What can hang from each mark
A: G V X Z
U: F G M P
G: B F P V
M: G P Z
B: F N U
N: K Z
H: F M Z
K: A G V
V: F K X Z
F: G K U
P: B H M N
X: Z
Z: K

Each row was made from one small tree. The marks that hang from a mark follow it in brackets, in alphabetical order. Every link used is in the known rows. Write each row's tree.
Each row is shifted at random along 3 fixed directions that mean nothing.
Known rows
F{G U{P{N{Z{K{V}}}}}}: [  43   11 -193  -87  -46 -211  -50  173   48  -62 -495 -118 -120   48
  189  151 -204  204 -137 -260 -500 -324   96  231 -157   81   10 -243
  210 -174 -484  325  182  388 -114  194  182  162 -178 -249 -249  -49
   32  248 -142 -168 -240  -22  344  -81  -56  214  194 -109  204   63
  -23  174 -354  -23  -69 -227  -64   31]
H{F{K{G{B} V}} M Z}: [ 166  -72  -62   66 -188  -87   90 -193   51  205 -275 -181 -156 -376
  150    6   38 -260 -267   35 -263  -19 -146  -54 -367  -62 -131 -350
   95 -164   15  300 -146  -96 -209 -209   -7   95   95 -271  -39  -83
   50  -50 -130 -120   25  -59 -119  293  -79  -14 -364   93 -150 -224
  -25  275 -209  -21   79  193   16 -360]
U{F{G{V}} M P{N}}: [-466  -37  328 -219  103  225  100 -184  -74  221  502  195   86  338
 -189  -42   58   23  230  300  417  484   56  -95  168   84  130  391
 -177 -120  249 -216 -132 -420  329 -145 -166   12  -41  169  100  108
  -93 -246  214  -59  206  113 -211  -33  188  140  199  290  -45  186
   44 -255  374  -99 -184    2 -108   23]
M{G{B{U} F P} Z{K{V}}}: [-100   79  211   81 -122  199   44   -1  -13  148 -374   76 -220 -314
 -102 -150  -51  261  318   -4  124 -295  -20  -92 -217  133  -65 -404
  -25  225  340  -40   63 -168   -2  -36   36 -249  -76 -146 -205 -335
    3  219   31  130  105  -74  131 -133 -217 -170 -466  -39 -133 -256
   59 -199 -148   51  315   57  -94  -10]
A{G V X Z}: [ 138 -255  -94  221  123 -294  -23  -39  240 -180  150  190  261  284
 -145  -20   15  255  125 -273 -148  248  187  123  216 -135    8   93
 -194  139 -170   58  229  312   -4  223   65 -396 -323   21 -176   70
   15  182  204  125   86   86  -48    5  -54 -174  272 -217   10  321
   22   44  109  136 -294 -126  175 -342]
U{G P{H{F{K}} M{Z} N}}: [-243 -110  275 -304  108  -36   96 -131   36  -10  364  137   68  365
   70  134  -70   23  257  273  236  348  -27 -163  321  -71  106  271
  -70  -62   64 -179  140  -54  173   97 -272    4  -61   82 -155  276
 -107   26   97 -231   40  136 -118  -63  203   94  402  305   54  263
  -15 -105  123 -111 -292  -92 -103   93]
X{Z{K{A G{B F P} V}}}: [  47 -243  -53 -114   32 -243   36  253    9   53  -76   90    7  293
 -174   95 -214  152   59  -53 -131  -64    2  -15  102  -98 -204   33
   83  138 -251   83  296  199   21  257  -65 -158 -174    0 -336   36
  165  179  -14   44   -5 -159   90 -337   61  378  303  -95   -8  154
    6 -146 -289  -75 -185 -166  -17  103]
X{Z{K{V}}}: [ -79  -17   37   10 -117  -18  -40  202  -88  135 -281   11  103 -131
   43  -56 -186  364   87  -51  221 -134   57   69  -30   15  -36 -210
   42   -4  103   -7  -60  -54   31   49  -23  -38   53 -171 -137 -201
   89   72   -2  -12  -12 -189  135 -238  -97  204 -142    4  -70    8
   31  -95  -72   49  201    6 -155  184]
F{G{B{U{P}}} K}: [-121  353   39   89   67  442   -6 -345 -139  117   22 -174 -265 -411
   66 -373  219 -108  -41   66   57   31  -82   72 -273  302  117 -181
  -37 -189  309   38 -508 -366   10 -452  241  164  227   66  521 -312
 -196 -393  101  -37  103  175   93  340  -17 -295 -506    8  -94 -342
   32   39  159   55  245  256  -16 -188]
G{B{U} F P{N} V}: [  -3   54  102   64 -141  252  150  -76   85 -267 -364  203 -366 -209
 -297  102  217  -53 -137 -161  -84 -376   45   53 -278  259  -83  -66
   20  -34  -37  182  222   62 -307 -225   -9 -210  -30 -148 -329  -36
  120  116 -207  301  155   58   37  -72  -62 -169 -416 -184  -69 -550
   90   76 -124  -92   -3  130   16 -348]
P{B{F{K U} N}}: [ -12  124   59 -108  108  228  -58 -276  -35 -161  157  -62  -77 -139
   84  -51  213 -269 -168  147   96   -8 -117   36   51   39   96  -18
   -4 -116   20    3 -147  -85  -29 -228   97  112  188   39  363   71
 -164 -241   96  -94  165  116   61  233  -51 -239 -130   53   59 -213
    3  254  205   33   83  229   71   24]
H{F M{Z}}: [  43  -65  -24  125 -366 -147    7  199  -25  243 -569  -49   32 -480
  225   16 -150  268 -158 -146  -78 -302  -37   30 -362  -11 -155 -590
  150  -61  102  170  -10   41 -204  -12  -52  -16  -21 -436 -311 -209
  111  254  -68   43 -130 -133   91   14 -164  132 -439   81  -44 -178
   50  102 -180   71  339   62 -205   10]
H{M Z{K{A G{P{N} V}}}}: [  92 -169   87 -146   86  -53  137 -107   18  184  285  -60   36  329
  -22   42  -30 -284   47  201   55  299 -145 -251   43 -167 -110  192
   21   65  -33   41   -4 -144  -19  -51 -229  119  144   30   -2  271
  102 -119   30  -91  116 -108 -156   10  103  224  236  184   67  231
  -54   48  -73 -159 -341  -51  207 -180]
P{B{U{F}} H M{Z{K}}}: [-170  121  318 -133  -15  217   45 -166 -110   -5  371   38  117   -5
  148  -76  -50  138  315  115  545   82  -92 -113  256  -37  196   -7
  -89   58  347 -299 -197 -353   83 -157 -150  -96  101   -6  152   68
 -144  -40   85 -199  120   72  135    4    8 -307  -74  262   88   19
   -2  -53  219   -7   -4   50 -204  254]
N{K{A{G V Z}}}: [ -62   20  -91  211 -187 -126    2  269  -71  449  -12   -2  281   81
   -1  -33 -174  444  308 -260  294  235   60   88  121   97  -96  -89
  -41  138  269 -217  -32 -141  127  110  -44 -246 -165  118 -147 -230
  224  130  179   79   51 -280   22  -76   -3  116 -281  143  -84  179
   13 -327  135  137    5 -162 -190  195]
V{F{U{M}} K{A G} Z}: [  -6   92 -296  233  -93  -40 -239  173  -12  127  -20 -244  -16 -181
   62  -34  161  -69  -67  111 -252 -186   26  -44 -212  -72 -112 -121
   77  -29   54 -164 -190  -39   30  -42  205   -3  131  -60  311  -95
    3  143 -130   54 -172   34  -47 -105 -220 -144  -74 -117  129  -42
  -26 -169 -138  -48  309  -33   12   60]
N{Z{K{A{G{B V}}}}}: [  47  -72    0 -131  197   -4   12  -25    3   34  296   -5  136  384
 -171   28  -36  -60  179   77  126  233   45   28  160    4   22  450
  -92  155  -34  -34  -12  -69  229   71  -67  128  -79  148   44  115
  107 -151   32   -3   62 -154 -143  -47   97  176  233   72    4  238
 -107 -159   84   10 -260 -104   92  -31]
N{K{A{G{B{U} F}} V} Z}: [  16   87   12  103  -38  128   60  -65   -7  256  221  -69   61   74
 -164  -51  -31  -17  206   30  248  274   46  103   97   62   68  243
 -132  143  291 -143 -184 -333  195  -39  -31  -45 -124  268  147 -218
  138 -243   28   14  119 -230 -238  141   40   32 -242  155 -272   66
 -117 -258  222  130  -12  -30  -25   25]
M{G{B} P{N{K Z}}}: [ -31  -93   73  -42 -260 -180   10  353    7  156 -335   83   69   12
   85  110 -300  401  286 -238   63 -279    9  -16   96  -20  -30 -266
   27  196   88  -73  278  119   -7  307  -57 -151 -243  -56 -543 -172
  192  433   47   57 -241 -216  174 -254  -24  169  -24   99   15  139
   29 -203 -129   58  248 -221 -239  347]
B{F N U{G M}}: [-172 -144  227 -235  165  140  -27 -240   90 -207  216  147 -120 -191
  -99   54  174 -389 -398  250  -85   28  141  -81   79 -127  187  153
   13  -29 -182  -97   43  168  -16 -160  -56   42   40  -40  305  112
 -237 -263  222   15  129  190 -129  241  -78 -154   66  -25   30 -279
  127  402  385   -5  101  274  240  103]
X{Z{K{G{P{B{F}}} V}}}: [  26   42   -3   38  -81  178   47   36    0 -149 -448   -4 -175 -446
   -7  -84   25   51 -219  -12 -194 -316  110   77 -213   66    0 -355
  -92  -63  -31  198  -77   55  -89 -181  183  -28  101 -328   60 -226
  -93  -53 -242   25   -8   70  154    8 -246  -94 -338 -150 -171 -328
   10  179 -147  149  343  162  -38  -57]
F{U{G P}}: [-154   18  -22   19  -62  -53   32  131   23   75 -354   -4  -96 -148
   77   19  -76  316 -105  -75 -174 -127   64  115 -108  129  -39 -234
  138 -168 -134  111   71  170  -37   -4   47  -24 -105 -154 -139 -177
   20  109   -3 -101 -168   36  153  -21  -23  109  -50  -40  -13  -46
  -13    8  -16   34   62  -63 -145   86]
K{A G{B F} V{X Z}}: [ 157   28  -71   67  108  194  126 -164  -23  -55  482  -57 -228  151
 -342 -156  142 -469   12  361  -71  269 -228  -81   29 -127  -33  271
  -27  122  143  -51  -96 -299   50 -165   36 -163   45  510  379   -8
  -39 -327  -63   82  231   60 -224   88   84  -89  221   11 -390   47
 -150 -219    7  -66  -74   94  286 -243]
P{B{F{K{A} U}} H M N}: [ -26  243   55 -141 -102  301   43 -276  -56 -192  335  -63  -41  -69
  267   -8  130 -171    7   31  302   13 -113   18  149  -20  176  -69
  -46 -161  178 -186 -234 -261 -144 -253   24   15  171   48  315  207
 -202 -153  -81 -232  135  170  254  218   53 -439 -129  273  171 -159
  -25  228  120  -11  -13  130 -156  117]
Z{K{A{V X} G}}: [ 137 -121  -89  -29  325  -74   44  -54   59  -31  338   18  103  351
 -183  -56  -23 -178   88  -20  -49  312   15  -97  218 -116  -48  323
  -33  229 -155   12  135   11  214   55   44   34 -114  237  186  223
   -5 -138   79  -40   93  -28    8   69   67  119  375   -6   -6  225
 -100  -13  -39   38 -366 -103  177  -41]
B{F{K U{P}}}: [ -19  -87  -42 -193  370  -99  -88 -249   50  -45  403  -52   93  400
  -28   22  104 -352 -127  185 -122  242  -63  -59  170  -63 -100  352
    8   -7 -243   36   52  100  163  142   39  248  -50  268  310  273
  -87 -235  147 -122   52   73 -165  175  149  128  394  -95  237  126
  -51  109   61  -54 -403  -21  131   39]
A{V{K{G{B F}}} X{Z}}: [  84  -50   15  204  125   31  -34 -174  162 -197  158  144   32  -62
 -174 -142  191  -21   21  -41   37   73   74  -24   11  -68   69  123
 -147   65   44   44  -43  -56   19  -86   84 -176   -1   32  130  -20
  -82  -65   55  151   66  137 -123   81  -21 -183   25 -203 -143  -25
   55   72   98   78  -42  137  144 -256]
N{K{A G{B}} Z}: [  51  174  -11  107  -56  242   89   -4  -47  240   66 -142  -37 -152
 -135 -144   14  -64   87   60   90  139   75   98  -54  150   83  138
 -189   92  293  -82 -303 -325  190 -171   73   74  -11  130  253 -282
   42 -329  -70   34   18 -133 -150  231   13  -12 -383  148 -324  -44
 -128 -217  183  200  173   32  -55   34]
B{F{U{G}}}: [  45 -153  -87 -157  214 -180  -53  -22  107 -199   23   35  -16  128
  -57   97   46 -230 -333   58 -369   12   54   53   -3  -87  -74  144
   67  -20 -420  148  167  362   -7  140   75  158 -108   15   73  154
  -87  -71   18  -40  -45  120  -48  117   54   72  259 -213  135    4
  -22  246   -9    0 -179   19  111   51]
P{H{F} N}: [ 111   90  -50  -17 -181  -29   38   28   43 -244 -464  -30  -75 -298
  167  162   43   -8 -175 -131 -107 -261   25  156 -146  -16   77 -245
   99 -144  -22  103   54  173 -196  -14   29   68   80 -267 -155   69
  -38  109 -233  -98  -89   97  164   79  -59 -221 -267   71  -42 -248
  -16  287 -158   42  247   73 -200  -22]
U{G M P}: [-401  -85  177  -19 -218   78  125  199  -83  267 -187  205   31 -246
  -16   -2 -127  423  -48   10  105   74  188  -41  -88  216   40 -121
  -64 -163  117  -91   30  -22  113 -162 -136 -165 -141 -246 -226 -235
    3   80   98    6  -92   44   22 -102   -7  168 -153  205 -164  -68
   34 -138  281   38  185   10 -272  166]
P{H M{G Z}}: [ 113  145  -25   38 -127  166  134  -33   55 -287 -432   42 -203 -596
  209  -59   44  -56 -312 -136 -361 -479  131   -3 -327   10  108 -378
 -146  -25   35  162  -60  123 -247  -70  183   55   19 -287   13  -89
 -325   39 -288  -31 -259  336  228  197 -208 -423 -226 -130   32 -219
  -58  368 -142  228  370   93 -138  -92]
P{B N{K{V{F Z}}}}: [  92   -2   46  -76 -124  -95  -89  144  -11 -185 -106   10  134  103
  132  234 -100  -31   12  -39  162  -40  -52   65  171  -62  100   76
   29  -30  -57  -15  190   77  -67   97  -57   35   90  -55 -260  150
   90  279  -75 -100  -10  -70   65 -182  -40   32  135  169   81  144
  -96   68   10  -37   32  -67  -98  186]
V{F{U{P}} X{Z{K}}}: [ -53   95  -99  102  211    8 -235  -89    2 -127  142 -179   58   78
   33  -83  161  -57   42  274   66   64  -38  -41   81  -18  -47  181
   -5 -134  -36  -67 -211  -49  133  -14   63  236  272   12  369  152
  -20  -79  -93   -7  -95   52 -249 -101   96    3  242 -136   68  110
   28 -221   29 -118   51   25  127   50]
N{Z{K{A G{F} V{X}}}}: [ 146  117  -92   18  204  283   72 -242   59 -183   94 -146 -133 -125
 -175  -88  161 -412 -162  205 -200   71   91   36 -112   29  103  265
 -203   45   17  140 -217 -165  164 -200  175  271   60   95  450    3
 -123 -455 -259  -35   57   76 -190  275  -86 -137  -39  -38 -254  -81
 -193   60   21  175   60  109  205 -263]
F{G{V} K U}: [  18  198 -182    3  159   -2  -63  -98  -80  163    9 -179 -143  105
  167 -132  -28  -48   -7 -166 -192  -23  -27  109 -190  168  -36  -11
  127 -136 -164  202 -199  -51  -46   28  218  256   36  149  105  -69
  -78 -100   21 -100  -26   14  181   90   78  112   47 -142  288   61
   40   53 -217  -52 -283  -61   32 -142]
B{F U{M}}: [-286 -126  328 -138   64  -30  -82  -45 -155  395  772   76  363  400
 -101 -117 -164   98  304  213  736  458  -80 -132  434 -193   59  291
  100  173  259 -535 -130 -298  270   84 -343 -126  -40  364  243    4
   81 -230  539  -10  234 -262 -175  -36  215  218  133  222   89  171
   78 -272  477 -149 -196   -9   -4  511]
A{G{P{N{K}} V{X}}}: [ 214   54 -268  252 -233  -84   29  253  103 -367 -830   94 -218 -484
   60  191   69   34 -454 -441 -612 -488  213  132 -370  186  -62 -343
  -19 -124 -334  358  312  520 -369  -17  186  -64  -79 -430 -436  -65
   37  372 -416  220 -255  154  198  -14 -194 -164 -255 -305  -19 -361
   65  322 -316  108  199   -7  -14 -309]
P{M{G{B} Z{K{V{X}}}} N}: [ 151  -78   49 -201   63    7  -25  -55  139 -409 -104  118  -99  -41
  104  124  -57 -276 -166   -4 -193 -240   52 -148  -19 -169   87   44
  -58   64 -212  128  266  169 -168  122   28  146  -13  -97 -190  308
 -186  223 -132  -77 -146  183  156  -55  -91  -97  470  -16  182  157
  -91  299 -164   11  -11  -13   86  -42]
A{G V{F{U}}}: [  67   22 -214  289  -27 -170  -96   83   75  -13 -165   25   79  -32
   -1  -50   88  225  -12 -304 -150    5  121  192  -44  -34  -43 -187
   36    2 -123   22   45  211  -48   75  186 -214 -142  -72  -45 -114
   53  240   -5  120  -52   15   73   -5 -105 -162 -112 -240   88  -31
   29   28  -28  108   17  -75  -40 -159]
B{F{G} N}: [  84  -49  -56 -201  194   21  -70 -149   38 -297   54   -1  -98  -32
  -38   51  174 -438 -398  118 -336  -67   25   63  -35  -73   85   90
   32  -61 -328  116   54  294  -38    1  112  253   49   -7  282  180
 -216 -258   68   26   97  162    1  233  -19  -64   99 -146   86 -172
   71  401   55   10   52  160  246  -23]
P{B{U} H{F M{Z}} N}: [ 221 -180  166 -287   15 -204   59 -129  168 -495 -142   71  -88   37
  241  342   -3 -328 -249   26 -238 -223 -125  -37  102 -279  113  -22
  122  -33 -356  240  314  370 -341   87 -124   37  112 -272 -295  412
  -82  298 -149 -190 -123  248   72   14  -11 -175  351   84  240    9
  -31  547 -146 -109 -110   20   38  -51]
H{F{G{V}} Z}: [ -20  -94  111 -137    2 -230   17  -53  -50  317  219  -76  111  319
    0   25 -140   55  305  124  257  310 -192   35   59  -85  -25   61
  127  -25   62  -26 -139 -184  107   96 -219   65   54   64 -130  -14
  151 -127  192 -107  164 -259 -189  -18  192  241    5  175  -20  211
   23 -201  -39 -169 -208  -61   36  -11]
X{Z{K{G{F} V}}}: [ -78 -181  -19   20 -290 -420  -97  583 -142  375 -326   30  250  154
   45   89 -520  702  335 -251  242 -145   38   92  128  -68 -169 -283
  233  116  -48 -115  245  160   67  401 -175 -263 -215 -181 -641 -233
  320  455   83   13  -35 -470  287 -561   27  538    2   44   16  187
  121 -344 -328  -76   28 -245 -299  451]
A{G{B P V{X}} Z}: [ 122  -86 -126  188  -58    9   81   30  115 -264 -313  130 -146 -128
 -169   33  171   77 -144 -192 -400 -159  131   66 -190  170 -110 -100
 -181  -37 -155  218  172  312 -238  -68   98 -278 -102 -193 -252  -40
   35  192 -159  262   -1  187  -22  -46 -131 -261 -137 -301 -102 -151
   49   58  -59   38   -2   40  134 -490]
B{F{G U} N}: [   0  101 -171   -9 -167   -9 -131   97  -34  -38 -447 -112 -150 -384
  160   19   22   66 -315 -165 -317 -406   70  241 -247   79   31 -467
  219 -173 -236  107  -22  292 -177  -21  209   85  -27 -278   82 -172
  -87   17   16   24    1  -35  333  138 -157  -78 -365 -122   91 -387
  173  316 -115   47  335  121  -11  139]
X{Z{K{A G{F P} V}}}: [-119  -36  110  -30   38   65   58   67 -107  299  278    4   70  260
 -174 -156 -138  205  354  160  394  228  -70  -62  196  -73  -95   46
   -8  136  246 -207 -103 -309  198   46 -130 -161   15  212   54 -108
  102 -167  125   -2  198 -213  -24 -213   85  266   17   95 -149  151
    6 -381  -17  -41  -72  -62  -30  156]

Write each row's tree
[  -5 -154   60  -48   16 -347  -59  312  -53  126  157   90  215  425
  -27   94 -245  187  308  -13  181   82  -62  -51  227 -190  -53  204
  111  218  -33 -169  250  130   90  418 -182  -76  -76  180 -398   52
  131  326  149   87  -60 -191  -94 -369  134  314  381  -39  202  408
   42 -281  -96 -134 -179 -239   35  230] -> M{G{V{F Z}}}
[ -22  -42  222  133   92  102   31 -228   76 -104  382  192    9  163
 -192 -180   97   86  307   -4  424  333  -32   24  257  -24  136  205
  -54   84  219 -158   -1 -163   12 -132 -124 -341  -72  198   15  -34
   35  -73  285  102  217    5  -73   65  149 -165   27   46 -139   33
   74 -101  306  -83 -183   81  109 -171] -> A{G{B{U{P{N}}} V} X}
[ -78  291 -298  375 -171  123 -290   71  -86   93 -127 -294  -32 -475
  186 -148  243  104  -25  120  112 -203  -98   -6 -200   51  -89 -288
  118 -197  297 -214 -440 -270  -23 -202  190   53  333  -41  470 -194
   29    7 -138  117 -173   -9  -75  -51  -55 -255 -329  -85  -83 -215
  113 -274  -30  -40  560  150  -13  114] -> V{F{U} K{A} X{Z}}
[ -18  230   -3  104 -203  365  133  -58  -11 -172 -484  -37 -171 -588
  151 -102  155   51 -180  -82  -79 -414   47   56 -253  123   86 -500
 -112 -104  290   80 -186 -103 -159 -250  209   18  119 -168  185 -197
 -134 -127 -251    5 -144  192  212  190 -260 -396 -520   23 -163 -402
  -56  199   -9  235  593  134 -212  -49] -> M{P{H N}}
[-179  148  -55  118 -168   72  -56   43 -138  499  -25 -129   34  -98
  212 -176 -173  295  197 -108  171  -97  -15  -53 -118   73  -65 -315
   73  -29  292 -117 -210 -327   37   38   93  -63  -62  130   43 -287
   19   83  116 -118  -71 -171  172  -60 -137   91 -133   96  120   78
  -14 -196  -46   30   77  -80 -211  153] -> F{K{V{Z}} U{M{G P}}}
[  13 -259   42 -124 -162 -317   42  412   11   27 -293  213   22  179
    8  197 -283  314  177 -231 -139 -391  -41  -86   89  -85 -112 -185
  120  239 -162   51  505  347 -118  396  -96 -248 -253  -30 -693  -41
  181  567   67  175 -216 -170  169 -416  -65  278  295  -79  162  168
  106  -99 -251  -63   40 -237  -49  211] -> M{G{B{N} V{Z}} P}
[ 104  144 -256  193 -402    4  -45  327   -2  -45 -851  -71 -113 -679
  163  185  -42  198 -349 -358 -339 -565  226  257 -337  230   59 -419
   50 -119  -85  179   73  277 -212  -49  175   25  -63 -443 -266 -283
   90  221 -267  158 -205 -147  228   38 -266  -67 -531  -11 -139 -388
   98  209 -140  221  534   51 -111   26] -> B{N{K{A{G{V{X}}}} Z}}
[  36  187 -112  302  -53   70 -121   60 -101   35  111 -140   18 -210
  -18  -86  132 -106   34   89  120   52 -110 -225  -71   48  -39   41
   23  -21  226 -207 -140 -166   83 -126  -71   73  196  117  214  -12
   15  -71  -94  107  -46   28 -141    6   83 -103 -175  -67 -204 -135
   49 -221  -18  -88  157   95   70   10] -> V{K{G{F P}} X}
[ 137 -153 -140  -63 -174 -456  -35  201   29   66 -431  -73    1  -27
  130  239 -206  104  -96 -164 -327 -171  -74  140 -208  -23 -100 -232
  221 -122 -343  291  137  305 -144  194  -55   90  -55 -319 -464  -31
  182  237  -89  -32 -116 -195   10  -85   52  222    4  -26   37   24
   67   71 -366 -117  -29  -98    0  -65] -> H{F{G{V{X}}} Z}
[-117   34  -18  107 -178   -8   19  216   -6  -71 -274  132 -115 -153
  -77  167   33  146  -21  -73  -17  -96   72  -63 -160  190  -59   -4
   40  -95  -10  -10  195  111  -82  -44 -116  -71   -2 -143 -407  -10
   94  231 -183  177   14   23  -32 -215   50   33 -199  -58 -103 -209
  141 -127 -121 -103   27   32  -33  -95] -> U{G{F P{N} V{K X}}}
[ 196   52 -322  -12  326   73   21 -297  121 -284  -19 -134 -259 -136
    9 -110  233 -484 -479  -36 -770  -50   44   90 -271   94  -42   49
 -136 -112 -323  419 -110  182  -96  -97  436  286  -14   94  404   95
 -289 -339  -78  -35  -67  394   48  381  -32 -224  184 -251   92  -19
  -86  344 -169  148  -76   59  261 -450] -> F{G K{A{X Z}}}
[ -25  -73   55  -82   10   48   59   13  -30  -80   51   61   80    4
   15  -12   -6    7  -55    9   14  -98  -96  -56  116  -24  -44 -136
  -75   71   23   20   63   16   31    0   34  -32  -58   77   72   -4
    0  -67   36   16  -57   37   48   31  -57  -18   28    8    0  -34
  -69   18   85   96  133  -19  -66  168] -> M{P{B{F}}}
[  55  227 -119  396 -118  272  -74 -143   65 -220 -316   58 -164 -670
    8 -214  383   41 -164 -135  -62 -141   83   56 -341  169  106 -292
 -155 -132  215   77 -299  -79 -173 -440  243 -187  224 -245  251 -284
 -112   40 -158  238  -50  262  -10  173 -232 -572 -525 -244 -257 -423
  109  185  164  168  456  343   49 -409] -> A{G{B} V{K X{Z}}}
[ -99  198   46  194  -97  112  -65   40 -198  485  241 -134  202  112
   -5 -198 -101  223  419   -5  623  354  -73   31  117  106   23   80
   27   38  462 -321 -303 -499  233  -35  -86   17   51  302  172 -238
  149 -123  176  -39  170 -321 -114    1  113  145 -369  196 -168  111
  -33 -421  240  -25   14  -11 -191  258] -> N{K{V{F{G{B} U}}}}
[ -34  152  232 -153  342  362   84 -461  -11 -133  605  -16 -143  192
 -121 -242  229 -410   73  288  201  382  -99  -75  116   21  226  412
 -136  -37  142  -78 -341 -321   94 -287  -25  223  236  330  548  127
 -239 -522  156 -112  156  274 -180  304  198 -193  112   45  -30   65
  -73   56  360  -76 -181  147  177 -132] -> F{G{B{U{P{H M N{K}}}}}}
[ 101  116 -100   57 -181  108  -49   44   60 -235 -230  -29   17 -291
  152  117   10 -157 -296 -136  -75 -216  162   35 -118  -23  102  -62
  -82 -120  -21   35   14   19 -168  -52   81  194   64 -148  -14  113
  -79   69 -267  -68 -119   65   87   74 -173 -115  -70   32   76  -61
 -117  244  -30  107  176   21  -95   21] -> P{M N{K{V{F Z}}}}
[  84  -52  -67   51 -277 -155  140  369  -85   -9 -369  113   49   94
   36  230 -120  242  -68 -251 -175 -348   36  -35 -170  107 -125  -85
   70   -7 -144  123  291  283 -256  153 -167  -95  -23 -246 -556   68
  183  405 -274  196 -131  -78   72 -315  -39  216  -35 -108  148  -66
   76    9 -293 -126 -176 -181  -61 -111] -> G{P{H{M}} V{Z}}
[  24 -145  138 -214  388 -177  -44  -24 -100    3  913   21  279  869
 -140   -1 -103 -169  389  383  441  575 -260 -295  599 -252  -25  721
   -8  170  -37 -296   43 -131  280  251 -367   90  173  511  129  472
   63 -164  219  -66   88  -63 -314 -274  465  354  889  107   57  628
  -17 -400  133 -290 -577 -169  251  219] -> V{X{Z{K{A G{P{B H}}}}}}
[  77   18  -35  -10  295  164   87 -214   85  -30  271  -37   32   88
 -160  -67  189 -384 -139  161  -66  304   39  -60   42   33  -33  382
 -252   86   86   41 -146 -166  137  -92   78  209   86  299  403  120
  -96 -422   24  -21   46  146 -307  280   15  -62   63  -14  -95  163
 -185   21  258  165 -108   44  146 -118] -> N{K{A{Z}}}
[ 156 -120 -223  -52  -62 -271  -22  350   18   -6 -371  -82   86   25
    0  195 -253  134 -140 -220 -397 -247  164  149  -57    3  -59   -5
   64   98 -355  177  241  368   63  249   80  118 -252 -217 -290  -28
  151  184 -182  -10 -220 -196  168 -125  -64  272  136  -41   29   85
  -92   20 -296  112    4 -223  -56  117] -> N{Z{K{A G}}}
[ 119  132 -116  151  206  167   42 -237   87 -284   47  -10 -198    2
 -105  -74  371 -315 -135   48 -319    8   73    3 -152   71  -18  142
 -189  -48  -48  118  -88   85  -90 -134  169   30  134   23  230  104
 -150 -124 -239  101   21  315 -174  140  -84 -341  -72 -301   85 -156
  -28  118  -49    9 -121   58  172 -488] -> A{G{P{H} V{F{K U} Z}}}
[-124 -195   83 -102  -82 -283  -71  184   -5   19 -114   62  173   48
   38  174 -199  196 -112  -79  -21 -126    5   63  196  -91  -38 -131
  222   48 -227  -78  300  350   11  215 -113 -121 -217  -89 -157  -55
  130  186  187   17  -77 -159   74  -65   16  192   85  -23  115 -111
   92   71   29  -42    9 -100  -52  396] -> B{F U{P}}
[ -79  172 -178   85   50  216    0 -211   57  -15 -419 -106 -240 -493
  163  -86  189 -122 -483 -119 -477 -310  164   45 -433  279  -62 -238
  -58 -285 -133  336 -163   38 -113 -250  337  226   21 -222  255 -110
 -188 -126 -165 -110 -227  263  134  290 -205 -152 -189 -139  129 -295
  -79  328  -44  161  126  111 -113 -227] -> F{K U{M P}}
[  -5  -32  239 -134 -158  -50   58  -26 -128  131  201   10  144  116
  206   70  -82  125  281  107  479  104 -256  -81  217 -125   79  -90
  115    5  240 -182  -29 -158  -51   -8 -317 -117  149  -65 -153  135
   42  119  149 -127  143  -93   31  -71  107  -11  -87  354   21   62
   73    3  120 -138  -20   56 -141  180] -> P{B{N} H{F M{Z}}}
